Below are the code and all the weights of a small trained network. Each question names an input and a class and asks about switching units off, where a switched-off unit gives its printed mean instead of its output.

import numpy as np


def w(rows, s, z=0):
    codes = np.array(rows[::2]) - 128.0
    scale = np.full(codes.shape[1], s)
    scale[-1] = z or s
    return codes * scale


def f(y):
    return np.maximum(y, 0)


def log_softmax(a):
    a = a - a.max(-1, keepdims=True)
    return a - np.log(np.exp(a).sum(-1, keepdims=True))


def net(x, mask):
    res = np.array(x, float).reshape(1, 4) / 4 @ E
    y = f(res @ A[0][:, :-1].T + A[0][:, -1])
    res = res + np.where(mask, y, B[0][:, -1]) @ B[0][:, :-1]
    return log_softmax(res[-1] @ U[:, :-1].T + U[:, -1])


A, B = {}, {}
E = w([
[128,129,127],'x0',
[107,216,254],'x1',
[253,107,203],'x2',
[45,11,242],'x3',
],0.009)
A[0] = w([
[89,249,30,186],'neuron 0',
[118,35,196,166],'neuron 1',
[128,79,216,144],'neuron 2',
[160,52,99,152],'neuron 3',
[233,225,112,192],'neuron 4',
[106,170,160,196],'neuron 5',
[81,60,183,183],'neuron 6',
[30,103,85,181],'neuron 7',
[149,44,59,255],'neuron 8',
[211,160,44,144],'neuron 9',
[241,77,179,210],'neuron 10',
[26,149,136,129],'neuron 11',
[105,243,150,166],'neuron 12',
],0.012,0.0067)
B[0] = w([
[53,235,122,239],'neuron 0',
[85,102,83,226],'neuron 1',
[33,158,98,213],'neuron 2',
[146,81,110,184],'neuron 3',
[205,200,137,254],'neuron 4',
[51,170,174,186],'neuron 5',
[108,80,87,220],'neuron 6',
[30,22,175,209],'neuron 7',
[125,66,35,232],'neuron 8',
[128,200,62,222],'neuron 9',
[187,151,1,249],'neuron 10',
[130,74,217,187],'neuron 11',
[155,167,162,208],'neuron 12',
],0.0083,0.013)
U = w([
[57,168,85,253],'0',
[110,38,154,65],'1',
[72,203,184,34],'2',
[91,85,250,118],'3',
[163,151,82,35],'4',
[127,81,92,144],'5',
[197,182,179,144],'6',
],0.012,0.005)

Each question gives the input, the list of numbers given to net, and the class t.
The units are the neurons (one row each of A and B). Each row of codes is followed by its name. A weight is (code - 128) times the scale printed after its matrix; where a second scale follows, it is the last column's (A, B and U).
mask holds one flag per neuron, in row order. A switched-off neuron (its flag False) gives its mean, the last column of its row in B, instead of its output. The means were averaged over made-up inputs and are rounded, as every weight is.
A unit's drop is (log p(t) with every unit on - log p(t) with that unit switched off) / (log p(t) with every unit on - log p(t) with every unit switched off).
The circuit of an input: a set's keep is (log p(t) with only the set's units on - log p(t) with every unit switched off) / (log p(t) with every unit on - log p(t) with every unit switched off). Starting from the 12 units with the biggest drops (on a tie, the unit counted first), units are removed one at a time, each time the one whose removal leaves the highest keep (on an exact tie, the one counted first), for as long as the keep stays at least 0.8.
circuit, biggest first: the units of the circuit, biggest drop first
k most important neurons: the k neurons with the biggest drops, biggest first
drop of u: that unit's drop, to one decimal
input [3,-3,5,7], class 5: 2 most important neurons	neuron 0; neuron 10
input [3,8,2,8], class 0: circuit, biggest first	neuron 2
input [-2,8,0,4], class 3: 3 most important neurons	neuron 0; neuron 9; neuron 11
input [-6,-2,7,0], class 4: circuit, biggest first	neuron 10; neuron 7
input [8,7,0,-5], class 2: 3 most important neurons	neuron 0; neuron 5; neuron 10
input [6,-6,3,1], class 5: circuit, biggest first	neuron 0; neuron 8
input [-2,-2,2,4], class 5: circuit, biggest first	neuron 0; neuron 5
input [3,1,4,0], class 6: 2 most important neurons	neuron 8; neuron 7
input [7,8,6,4], class 0: circuit, biggest first	neuron 10; neuron 2
input [-8,-8,-4,2], class 1: 2 most important neurons	neuron 7; neuron 10
input [0,8,1,-4], class 6: circuit, biggest first	neuron 4; neuron 12
input [6,4,-1,-5], class 2: 2 most important neurons	neuron 0; neuron 10
input [-5,1,6,-8], class 6: 2 most important neurons	neuron 4; neuron 8
input [6,8,-1,7], class 3: circuit, biggest first	neuron 11
input [-4,-1,3,1], class 5: 3 most important neurons	neuron 0; neuron 9; neuron 4
input [2,0,4,-3], class 4: 3 most important neurons	neuron 10; neuron 11; neuron 9
input [-7,2,6,-7], class 6: 2 most important neurons	neuron 4; neuron 8
input [4,6,2,-6], class 6: drop of neuron 4	0.3
input [0,-5,-3,1], class 1: drop of neuron 7	0.2
input [-8,2,8,-4], class 6: circuit, biggest first	neuron 4
